Below is a small trained network, with its code and all its weights. Each question gives an input and a class and asks what happens when units are switched off, that is, made to give their printed mean instead of their output.

import numpy as np


def w(rows, s, z=0):
    codes = np.array(rows[::2]) - 128.0
    scale = np.full(codes.shape[1], s)
    scale[-1] = z or s
    return codes * scale


def norm(h):
    return h / np.sqrt((h * h).mean(-1, keepdims=True) + 1e-5)


def f(y):
    return y / 2 * (1 + np.tanh(0.7978845608 * (y + 0.044715 * y**3)))


def log_softmax(a):
    a = a - a.max(-1, keepdims=True)
    return a - np.log(np.exp(a).sum(-1, keepdims=True))


def net(x, mask):
    res = np.array(x, float).reshape(1, 8) / 4 @ E
    u = 0
    for l in range(2):
        y = f(norm(res) @ A[l][:, :-1].T + A[l][:, -1])
        res = res + np.where(mask[u : u + 6], y, B[l][:, -1]) @ B[l][:, :-1]
        u += 6
    return log_softmax(norm(res)[-1] @ U[:, :-1].T + U[:, -1])


A, B = {}, {}
E = w([
[73,105,181,108,232,81,160],'x0',
[129,128,123,130,129,122,119],'x1',
[116,118,122,115,132,141,138],'x2',
[3,56,175,165,42,68,85],'x3',
[145,136,135,136,119,113,128],'x4',
[49,190,51,220,129,140,227],'x5',
[122,122,129,119,130,138,141],'x6',
[111,130,116,124,135,127,107],'x7',
],0.0057)
A[0] = w([
[159,104,104,166,64,209,79,63],'0.n1',
[80,48,166,154,26,128,125,69],'0.n2',
[95,104,85,148,152,157,183,36],'0.n3',
[179,90,148,89,114,151,56,37],'0.n4',
[150,109,78,132,2,202,107,4],'0.n5',
[131,100,125,95,110,113,144,26],'0.n6',
],0.0086,0.0034)
B[0] = w([
[198,156,213,1,173,60,154,192],'0.n1',
[207,29,23,149,196,99,71,254],'0.n2',
[167,167,205,158,57,114,129,155],'0.n3',
[79,144,141,180,95,201,165,203],'0.n4',
[62,242,169,64,87,43,92,217],'0.n5',
[84,155,174,85,115,129,39,109],'0.n6',
],0.0073,0.0051)
A[1] = w([
[127,105,118,108,194,161,201,185],'1.n1',
[234,203,61,44,170,255,167,227],'1.n2',
[83,104,216,118,215,65,160,2],'1.n3',
[159,51,226,49,103,186,37,34],'1.n4',
[84,229,27,217,88,65,159,119],'1.n5',
[161,85,192,113,171,210,69,45],'1.n6',
],0.0076,0.0036)
B[1] = w([
[137,125,130,109,79,110,87,170],'1.n1',
[101,78,110,133,136,97,90,255],'1.n2',
[175,246,159,62,44,45,95,147],'1.n3',
[100,187,111,184,135,183,206,186],'1.n4',
[139,123,167,118,130,179,141,205],'1.n5',
[116,128,151,172,100,151,190,157],'1.n6',
],0.011,0.0086)
U = w([
[153,12,50,142,185,100,61,251],'0',
[139,221,161,71,119,48,95,71],'1',
[110,138,142,197,134,242,171,59],'2',
],0.011,0.0032)

Each question gives the input, the list of numbers given to net, and the class t.
The units are the neurons (one row each of A and B). Each row of codes is followed by its name. A weight is (code - 128) times the scale printed after its matrix; where a second scale follows, it is the last column's (A, B and U).
mask holds one flag per neuron, layer by layer. A switched-off neuron (its flag False) gives its mean, the last column of its row in B, instead of its output. The means were averaged over made-up inputs and are rounded, as every weight is.
A unit's drop is (log p(t) with every unit on - log p(t) with that unit switched off) / (log p(t) with every unit on - log p(t) with every unit switched off).
unit that matters most: the unit with the biggest drop
k most important neurons: the k neurons with the biggest drops, biggest first
k most important neurons of layer l: the k neurons of layer l with the biggest drops, biggest first
drop of u: that unit's drop, to one decimal
input [-8,-2,-3,4,-7,8,-4,-1], class 1: 2 most important neurons -> 0.n5, 0.n1
input [6,-5,8,-4,5,3,-8,-2], class 1: unit that matters most -> 0.n2
input [1,6,3,-3,1,-4,3,0], class 2: 2 most important neurons of layer 1 -> 1.n6, 1.n4
input [-8,7,8,7,5,6,5,6], class 1: 2 most important neurons -> 0.n5, 1.n2
input [-8,3,-3,-6,-5,3,0,-8], class 1: 2 most important neurons -> 0.n5, 0.n2
input [-3,-1,8,-7,5,6,-3,-6], class 0: 3 most important neurons -> 1.n2, 1.n4, 0.n4
input [2,-1,-8,-7,8,7,7,-8], class 0: 4 most important neurons of layer 1 -> 1.n2, 1.n4, 1.n6, 1.n1
input [-5,1,8,3,-1,0,-1,-1], class 1: 2 most important neurons -> 0.n5, 0.n1
input [-2,-5,2,-3,6,3,3,6], class 0: 2 most important neurons of layer 1 -> 1.n2, 1.n4
input [1,1,-2,-7,-7,6,-2,-4], class 0: 2 most important neurons of layer 0 -> 0.n5, 0.n4
input [-3,1,7,-8,-8,8,8,-8], class 0: 2 most important neurons -> 1.n2, 1.n4
input [8,8,1,6,-8,3,0,-6], class 1: 2 most important neurons of layer 1 -> 1.n3, 1.n2
input [-8,-2,1,-3,6,7,-5,-2], class 1: 4 most important neurons -> 0.n5, 0.n1, 1.n4, 0.n4
input [1,5,7,-7,6,7,-7,-3], class 0: 2 most important neurons of layer 0 -> 0.n5, 0.n4
input [-2,-3,3,-7,-2,5,1,1], class 0: unit that matters most -> 1.n2
input [3,4,4,7,-3,-8,-4,-4], class 2: 2 most important neurons -> 1.n4, 1.n2
input [-3,-5,-8,4,-4,3,3,-3], class 0: 2 most important neurons -> 0.n2, 1.n3
input [-3,5,-5,-2,4,-4,-5,-4], class 2: 2 most important neurons of layer 0 -> 0.n4, 0.n2
input [7,4,6,4,-6,4,-1,1], class 1: drop of 1.n3 -> 0.8
input [-2,-3,7,-4,-4,1,-5,-3], class 0: drop of 0.n4 -> 0.0
input [5,7,0,-2,-7,-8,1,-7], class 2: drop of 1.n4 -> 0.1
input [6,7,-3,0,-1,-1,0,2], class 1: most important neuron -> 1.n3
input [-5,1,8,3,-1,-4,-7,5], class 1: 3 most important neurons -> 0.n5, 0.n1, 1.n2
